Look-ups in named tables: a row name and a column name give one cell, copied from the table.

Table sif
|  | zas | guf | let |
|---|---|---|---|
| bar | 129 | 141 | 88 |
| gopev | 59 | 205 | 82 |
| fosurif | 89 | 112 | 160 |
| legav | 45 | 66 | 148 |
| nobaza | 142 | 157 | 71 |
| pimibi | 114 | 142 | 84 |

let of legav: 148
zas of nobaza: 142
let of gopev: 82
zas of legav: 45
zas of fosurif: 89
guf of nobaza: 157
zas of pimibi: 114

Table runag
	fimuna	vud	fuve	nel	movizo	limop	zefi	vala	dasefov
sesoz	-18.49	-16.00	-27.49	-14.24	-15.25	-25.85	-15.29	-23.55	-16.36
rok	-19.44	-19.15	-21.18	-12.17	-20.16	-24.40	-14.33	-17.55	-25.56
duba	-8.30	-7.74	-18.90	-78.43	7.49	21.53	-61.19	-47.42	72.94
mek	-10.19	-8.29	-21.57	-67.25	4.48	12.85	-53.48	-44.42	59.45
kaz	-16.84	-17.01	-16.01	-32.13	-14.03	-8.55	-28.17	-23.10	-0.87
suku	-20.63	-23.27	-9.94	-11.40	-27.54	-19.68	-13.09	-8.66	-39.44
kop	-23.56	-43.59	52.42	-30.08	-57.62	20.66	-25.67	30.62	-78.01
pabiguv	-21.08	-24.38	-7.74	-12.09	-28.34	-17.97	-13.51	-7.32	-40.95
lameb	-23.66	-20.32	-30.45	13.84	-26.13	-45.74	4.02	-11.78	-56.45
zirek	-18.96	-31.41	26.33	-42.50	-35.92	17.57	-35.20	4.29	-30.39
lun	-21.54	-21.21	-18.48	-5.73	-24.95	-27.10	-9.10	-12.17	-39.57

What is the vala of zirek in runag? 4.29
What is the vala of lun in runag? -12.17
What is the zefi of sesoz in runag? -15.29
What is the vala of kaz in runag? -23.10
What is the vud of lameb in runag? -20.32
What is the zefi of kop in runag? -25.67
What is the zefi of suku in runag? -13.09
What is the nel of zirek in runag? -42.50
What is the fuve of zirek in runag? 26.33
What is the fimuna of pabiguv in runag? -21.08
What is the movizo of kop in runag? -57.62
What is the limop of kop in runag? 20.66
What is the dasefov of zirek in runag? -30.39
What is the limop of suku in runag? -19.68
What is the nel of mek in runag? -67.25
What is the fimuna of suku in runag? -20.63
What is the limop of kaz in runag? -8.55
What is the movizo of kaz in runag? -14.03
What is the fuve of mek in runag? -21.57
What is the dasefov of duba in runag? 72.94
Which row has the largest nel? lameb

Table zifa
|  | gezefef | sofak | voz | tefa |
|---|---|---|---|---|
| dur | 59 | 59 | 28 | 44 |
| gesuti | 60 | 23 | 74 | 62 |
| sib | 55 | 28 | 20 | 64 |
| ruz | 28 | 55 | 57 | 60 |
| dima | 5 | 55 | 76 | 44 |
| nir | 44 | 43 | 22 | 60 |
| vop | 47 | 37 | 44 | 60 |
| dop | 80 | 22 | 3 | 41 |
| bam | 81 | 27 | 34 | 32 |
| forel | 79 | 16 | 46 | 37 |
| zov | 27 | 53 | 60 | 59 |
| zimek | 56 | 50 | 33 | 28 |

gezefef of gesuti is 60
tefa of zov is 59
voz of dima is 76
sofak of vop is 37
tefa of bam is 32
tefa of forel is 37
tefa of ruz is 60

dapofuv =
	zar	lasami	zavi
mot	90	132	81
gil	59	152	67
vomuter	97	104	158
molefef	70	145	71
kolit	92	130	83
dama	60	109	202
duzak	19	176	58
fur	112	110	114
las	25	173	59
zibog	30	169	60
bab	82	137	77
biv	33	168	61

molefef, lasami: 145
dama, zar: 60
molefef, zavi: 71
zibog, zar: 30
las, lasami: 173
mot, zavi: 81
mot, lasami: 132
vomuter, zavi: 158
dama, lasami: 109
dama, zavi: 202
bab, zar: 82
duzak, zar: 19
bab, lasami: 137
gil, zar: 59
bab, zavi: 77
las, zar: 25
vomuter, zar: 97
duzak, lasami: 176

bal =
fields: fug, vig, dotod, bip, gomozu
dufelud: [-2.66, 48.41, -29.16, 2.76, 31.66]
nep: [71.46, -16.61, -14.85, 15.68, 43.80]
vazig: [-50.67, -67.46, 61.51, -2.13, -77.55]
vutak: [39.85, 12.01, -42.88, 10.83, 27.69]
pul: [-22.13, -26.71, 17.23, -5.77, -15.94]

dotod of vutak = -42.88
gomozu of nep = 43.80
gomozu of vutak = 27.69
dotod of dufelud = -29.16
vig of dufelud = 48.41
bip of vazig = -2.13
vig of vazig = -67.46
fug of nep = 71.46
bip of dufelud = 2.76

zanup:
        patibo  dademe  balim   kuv  pazarob  pabena
dak       8468    4455   4627  4985     4515    6562
tedidi    4974    2922   6398  5358     5083    6491
pupo       315    5704   6666  6439     1634    7580
vupuz     1924    6719   6344  8267      923    7778
bivu      7956    2532   6095  4000     6690    4750
zavib     8692    3758   5199  4433     5474    5940
tam       4893    2993   6546  5827     5247    6248
turul     8553    3362   5474  4212     5899    5541
soz       8339    2955   5856  4067     6354    5181
vit        997    6212   6534  7444     1247    7716
kagevo    5083    3049   5812  4532     4745    6769
letezo    8614    4115   4920  4658     5044    6293
bal       4996    2997   6113  4937     4892    6620

pabena of bal = 6620
balim of vupuz = 6344
pazarob of turul = 5899
pazarob of pupo = 1634
kuv of soz = 4067
kuv of tedidi = 5358
pazarob of zavib = 5474
balim of kagevo = 5812
kuv of zavib = 4433

vorat =
,risubit,lufez,buzapir,sunolal,pifi
nog,0.231,0.568,0.616,0.389,0.686
tupet,0.500,0.599,0.618,0.318,0.404
lume,0.357,0.533,0.706,0.332,0.416
batura,0.353,0.572,0.520,0.531,0.556
poki,0.376,0.501,0.707,0.367,0.570
sib,0.419,0.460,0.841,0.279,0.518
siz,0.328,0.528,0.263,0.627,0.290
seb,0.575,0.591,0.454,0.465,0.663
nevez,0.768,0.646,0.354,0.571,0.790

lufez of siz = 0.528
buzapir of nevez = 0.354
pifi of nevez = 0.790
risubit of seb = 0.575
buzapir of lume = 0.706
sunolal of siz = 0.627
lufez of batura = 0.572
pifi of poki = 0.570
pifi of sib = 0.518
pifi of seb = 0.663
risubit of siz = 0.328
lufez of nog = 0.568
pifi of nog = 0.686

satusi
cols = fabu, bezok, zeg, kez, dev, doroz
kibu: [-3131, -7423, 2506, 830, -2881, -26]
kul: [-599, 1445, 8644, 3460, -9089, 1663]
rar: [-4015, -6309, 2288, 1566, -3196, 1500]

fabu of kibu is -3131
bezok of rar is -6309
kez of kibu is 830
dev of rar is -3196
doroz of kul is 1663
bezok of kul is 1445
doroz of rar is 1500
kez of rar is 1566
fabu of kul is -599
kez of kul is 3460
zeg of kibu is 2506
doroz of kibu is -26
fabu of rar is -4015
dev of kul is -9089
zeg of kul is 8644
dev of kibu is -2881
bezok of kibu is -7423
zeg of rar is 2288

dugup:
|  | peti | leger | vad | fura | legebiz |
|---|---|---|---|---|---|
| bom | 51 | 54 | 42 | 42 | 34 |
| kabelub | 43 | 60 | 39 | 54 | 57 |
| muduba | 75 | 54 | 58 | 44 | 44 |
| mimuz | 12 | 41 | 21 | 47 | 30 |
| zomi | 29 | 47 | 29 | 54 | 46 |
| mor | 57 | 49 | 38 | 50 | 22 |
| zug | 19 | 37 | 43 | 43 | 57 |
| refaz | 59 | 32 | 61 | 26 | 34 |
| letiru | 32 | 49 | 25 | 49 | 25 |
| zitosu | 12 | 46 | 30 | 42 | 52 |

What is the leger of zitosu in dugup?
46
What is the legebiz of letiru in dugup?
25
What is the peti of refaz in dugup?
59
What is the legebiz of zug in dugup?
57
What is the vad of mimuz in dugup?
21
What is the vad of mor in dugup?
38
What is the legebiz of kabelub in dugup?
57
What is the legebiz of mor in dugup?
22
What is the fura of bom in dugup?
42
What is the legebiz of mimuz in dugup?
30
What is the peti of muduba in dugup?
75
Row with the largest peti: muduba

